Here is a tiny trained network, its code and every weight. The questions are about switching its units off for an input and a target symbol, where a switched-off unit gives its printed mean instead of its output.

import numpy as np


def w(rows, s, z=0):
    codes = np.array(rows[::2]) - 128.0
    scale = np.full(codes.shape[1], s)
    scale[-1] = z or s
    return codes * scale


def norm(h):
    return h / np.sqrt((h * h).mean(-1, keepdims=True) + 1e-5)


def f(y):
    return y / 2 * (1 + np.tanh(0.7978845608 * (y + 0.044715 * y**3)))


def softmax(a):
    e = np.exp(a - a.max(-1, keepdims=True))
    return e / e.sum(-1, keepdims=True)


def log_softmax(a):
    a = a - a.max(-1, keepdims=True)
    return a - np.log(np.exp(a).sum(-1, keepdims=True))


def net(x, mask):
    ids = ['βδεζτψω'.index(c) for c in x.split()]
    T = len(ids)
    res = E[ids] + P[:T]
    u = 0
    for l in range(3):
        r = norm(res)
        for j in range(3):
            rows = slice(2 * j, 2 * j + 2)
            q, k, v = (r @ M[l][rows].T for M in (Q, K, V))
            z = softmax(np.where(np.tri(T) > 0, q @ k.T / 2**0.5, -1e9)) @ v
            o = O[l][rows]
            res = res + np.where(mask[u + j], z, o[:, -1]) @ o[:, :-1]
        u += 3
        y = f(norm(res) @ A[l][:, :-1].T + A[l][:, -1])
        res = res + np.where(mask[u : u + 4], y, B[l][:, -1]) @ B[l][:, :-1]
        u += 4
    return log_softmax(norm(res)[-1] @ U[:, :-1].T + U[:, -1])


Q, K, V, O, A, B = {}, {}, {}, {}, {}, {}
E = w([
[198,116,2,115,163,173,161],'β',
[131,160,172,194,176,112,142],'δ',
[249,158,197,112,111,202,105],'ε',
[216,27,132,105,183,72,213],'ζ',
[160,219,142,85,2,31,115],'τ',
[148,146,173,136,41,22,128],'ψ',
[76,67,152,110,119,125,110],'ω',
],0.0046)
P = w([
[133,6,104,236,79,157,142],'0',
[142,88,109,181,99,136,118],'1',
[145,134,104,126,106,136,157],'2',
[154,159,108,111,138,142,158],'3',
[157,182,112,81,150,145,152],'4',
[156,200,109,63,158,140,158],'5',
[155,216,105,41,173,143,157],'6',
[157,234,111,38,184,145,153],'7',
],0.0022)
Q[0] = w([
[44,1,120,167,73,142,112],'L0H0',
[135,10,116,24,144,115,214],'L0H0',
[102,158,147,89,136,83,114],'L0H1',
[159,125,182,182,148,158,136],'L0H1',
[74,138,164,141,184,161,128],'L0H2',
[177,161,126,103,151,74,181],'L0H2',
],0.0053)
K[0] = w([
[62,133,148,224,41,71,81],'L0H0',
[19,3,127,108,109,111,128],'L0H0',
[113,82,100,101,114,168,133],'L0H1',
[226,211,108,147,130,107,165],'L0H1',
[81,150,164,96,93,111,105],'L0H2',
[137,126,43,119,131,139,114],'L0H2',
],0.0057)
V[0] = w([
[124,114,53,162,153,3,168],'L0H0',
[102,79,156,141,101,160,177],'L0H0',
[250,208,98,183,101,66,160],'L0H1',
[182,148,106,151,156,119,120],'L0H1',
[189,133,75,184,82,143,147],'L0H2',
[208,186,188,216,141,23,142],'L0H2',
],0.003)
O[0] = w([
[94,141,122,111,214,169,169,92],'L0H0',
[157,165,120,142,145,87,99,246],'L0H0',
[80,37,117,100,101,132,147,29],'L0H1',
[90,96,110,91,119,163,131,73],'L0H1',
[110,50,138,137,57,76,91,169],'L0H2',
[142,103,150,251,62,81,131,166],'L0H2',
],0.0033,0.0013)
A[0] = w([
[186,105,55,110,78,232,142,52],'L0N0',
[171,208,85,159,51,171,97,68],'L0N1',
[71,2,117,99,92,150,108,35],'L0N2',
[121,32,130,123,70,157,95,6],'L0N3',
],0.0046,0.0022)
B[0] = w([
[154,50,168,174,119,168,201,75],'L0N0',
[139,106,93,3,48,48,237,252],'L0N1',
[33,80,50,137,170,216,157,184],'L0N2',
[91,113,66,70,151,137,158,109],'L0N3',
],0.003,0.00033)
Q[1] = w([
[94,98,58,112,181,200,122],'L1H0',
[169,229,229,105,72,62,62],'L1H0',
[140,202,181,99,98,79,57],'L1H1',
[117,254,205,149,135,14,157],'L1H1',
[139,87,138,233,106,124,155],'L1H2',
[114,47,100,125,73,127,160],'L1H2',
],0.007)
K[1] = w([
[76,157,140,130,128,84,115],'L1H0',
[220,118,160,114,109,185,185],'L1H0',
[203,160,176,94,174,143,182],'L1H1',
[204,89,111,2,166,192,200],'L1H1',
[32,107,106,139,125,141,64],'L1H2',
[127,70,91,117,93,128,97],'L1H2',
],0.009)
V[1] = w([
[229,61,151,181,122,113,191],'L1H0',
[15,175,51,207,112,33,134],'L1H0',
[181,199,3,139,147,161,173],'L1H1',
[157,35,153,93,213,7,204],'L1H1',
[250,144,166,121,64,88,140],'L1H2',
[89,59,118,199,73,81,10],'L1H2',
],0.0026)
O[1] = w([
[148,115,186,138,191,198,140,250],'L1H0',
[88,196,84,189,181,79,101,56],'L1H0',
[128,184,36,85,138,124,116,105],'L1H1',
[134,136,159,79,207,2,155,186],'L1H1',
[213,133,115,179,160,156,37,169],'L1H2',
[78,150,27,75,159,215,114,172],'L1H2',
],0.0031,0.0024)
A[1] = w([
[125,218,126,94,133,163,96,187],'L1N0',
[159,22,70,169,114,105,199,8],'L1N1',
[103,113,116,43,15,71,139,204],'L1N2',
[119,161,49,232,4,129,149,69],'L1N3',
],0.0036,0.0016)
B[1] = w([
[177,136,153,64,145,138,91,240],'L1N0',
[92,254,183,88,114,52,8,138],'L1N1',
[136,93,68,151,167,245,140,249],'L1N2',
[227,176,136,85,240,94,166,116],'L1N3',
],0.0038,0.0011)
Q[2] = w([
[167,141,64,13,68,78,95],'L2H0',
[103,128,66,153,127,221,225],'L2H0',
[57,113,96,79,72,148,99],'L2H1',
[188,158,101,139,69,137,175],'L2H1',
[254,186,141,33,124,66,180],'L2H2',
[210,183,161,78,151,68,186],'L2H2',
],0.0073)
K[2] = w([
[93,128,77,13,91,133,122],'L2H0',
[186,201,103,169,99,149,132],'L2H0',
[124,159,100,194,89,103,178],'L2H1',
[219,153,155,118,129,126,132],'L2H1',
[112,155,160,18,198,144,2],'L2H2',
[106,121,153,96,187,166,69],'L2H2',
],0.0082)
V[2] = w([
[114,199,164,170,170,132,157],'L2H0',
[87,137,191,240,104,170,46],'L2H0',
[19,218,137,169,20,178,77],'L2H1',
[102,4,22,115,64,92,203],'L2H1',
[6,139,9,130,71,98,246],'L2H2',
[214,119,127,215,128,94,105],'L2H2',
],0.0022)
O[2] = w([
[128,67,92,112,136,170,114,123],'L2H0',
[175,103,104,4,138,169,64,144],'L2H0',
[158,48,95,174,174,34,107,81],'L2H1',
[124,131,68,80,117,140,219,123],'L2H1',
[211,215,178,120,103,83,55,1],'L2H2',
[127,142,119,74,115,102,158,154],'L2H2',
],0.0033,0.0027)
A[2] = w([
[6,143,20,81,143,253,180,24],'L2N0',
[16,50,89,109,156,100,233,219],'L2N1',
[132,149,70,138,122,24,123,12],'L2N2',
[176,178,172,86,5,110,147,7],'L2N3',
],0.0049,0.0019)
B[2] = w([
[108,109,122,97,254,159,69,209],'L2N0',
[105,180,170,101,105,126,132,252],'L2N1',
[117,73,126,95,142,135,134,113],'L2N2',
[93,110,140,154,182,144,87,180],'L2N3',
],0.0085,0.0031)
U = w([
[156,154,14,129,129,143,182,189],'β',
[75,183,185,105,87,98,188,195],'δ',
[150,56,147,127,77,229,143,146],'ε',
[133,23,125,98,159,36,160,9],'ζ',
[182,179,119,101,68,103,24,48],'τ',
[133,120,157,254,188,118,110,54],'ψ',
[74,142,102,97,228,186,100,242],'ω',
],0.0066,0.0014)

Each question gives the input, a string of symbols that net reads in full, and the target symbol t.
The units are the heads (2 rows each of Q, K, V and O) and the neurons (one row each of A and B). Each row of codes is followed by its name. A weight is (code - 128) times the scale printed after its matrix; where a second scale follows, it is the last column's (O, A, B and U).
mask holds one flag per unit, layer by layer, with each layer's heads first. A switched-off unit (its flag False) gives its mean, the last column of its rows in O or B, instead of its output. The means were averaged over made-up inputs and are rounded, as every weight is.
A unit's drop is (log p(t) with every unit on - log p(t) with that unit switched off) / (log p(t) with every unit on - log p(t) with every unit switched off).
The circuit of an input: a set's keep is (log p(t) with only the set's units on - log p(t) with every unit switched off) / (log p(t) with every unit on - log p(t) with every unit switched off). Starting from the 12 units with the biggest drops (on a tie, the unit counted first), units are removed one at a time, each time the one whose removal leaves the highest keep (on an exact tie, the one counted first), for as long as the keep stays at least 0.8.
units of the circuit, in order: the units of the circuit, biggest drop first
top k neurons: the k neurons with the biggest drops, biggest first
top k neurons in layer l: the k neurons of layer l with the biggest drops, biggest first
input ω δ ψ δ ω ε ω, target ε: top neuron : (L2N0)
input δ ω τ ψ, target ψ: top 2 neurons in layer 1 : (L1N2; L1N1)
input ω τ ω δ δ, target ψ: top 4 neurons : (L0N1; L2N1; L2N0; L0N2)
input τ ψ ω β δ δ δ, target δ: units of the circuit, in order : (L2N0; L1H2)
input δ ψ β ψ, target ω: top 2 neurons : (L1N2; L2N0)
input ε δ τ, target ε: top 2 neurons : (L1N2; L2N3)
input ω ζ ω ε δ ω ω ψ, target ε: units of the circuit, in order : (L1H0; L1N2)
input ω δ ψ ω τ ψ, target ζ: units of the circuit, in order : (L2N2; L2N1)
input ε δ ω ω β τ, target ω: top 2 neurons : (L2N3; L1N2)
input ζ ψ β ω δ ω δ ω, target δ: units of the circuit, in order : (L1H2; L2N0; L2H0)
input δ δ ψ ω δ ω δ, target ψ: top 2 neurons in layer 1 : (L1N3; L1N2)
input ω δ ζ ζ ω ψ ζ, target δ: top 2 neurons : (L2N1; L2N0)
input ψ ψ ψ τ, target β: top 2 neurons in layer 1 : (L1N2; L1N3)
input ε ε ω ζ δ τ ω, target δ: top neuron in layer 2 : (L2N0)
input δ ω δ ω ψ τ τ, target β: top 4 neurons : (L0N1; L2N0; L1N2; L2N1)
input ω ψ ψ ψ δ ω, target τ: top 2 neurons in layer 0 : (L0N1; L0N3)
input ω τ ψ ω ψ ω, target ψ: top 2 neurons in layer 0 : (L0N3; L0N2)
input ω ω ψ ω, target ψ: top 2 neurons : (L2N1; L2N0)
input ω ψ ψ, target ψ: top 2 neurons : (L2N3; L2N1)
input ψ τ ψ, target ζ: top 2 neurons : (L2N2; L2N0)
input ω ω ω ψ ω, target τ: top 2 neurons : (L2N0; L2N3)
input ω ζ ε ω δ δ, target ε: top 2 neurons in layer 1 : (L1N1; L1N3)
input δ δ ζ, target δ: top neuron in layer 1 : (L1N1)
input ω ε ω δ τ, target ε: top 3 neurons in layer 2 : (L2N0; L2N3; L2N1)
input ω ω ω τ ζ δ, target δ: top 3 neurons in layer 2 : (L2N0; L2N1; L2N3)
input ε τ ψ, target ε: top 3 neurons : (L1N2; L2N0; L2N3)
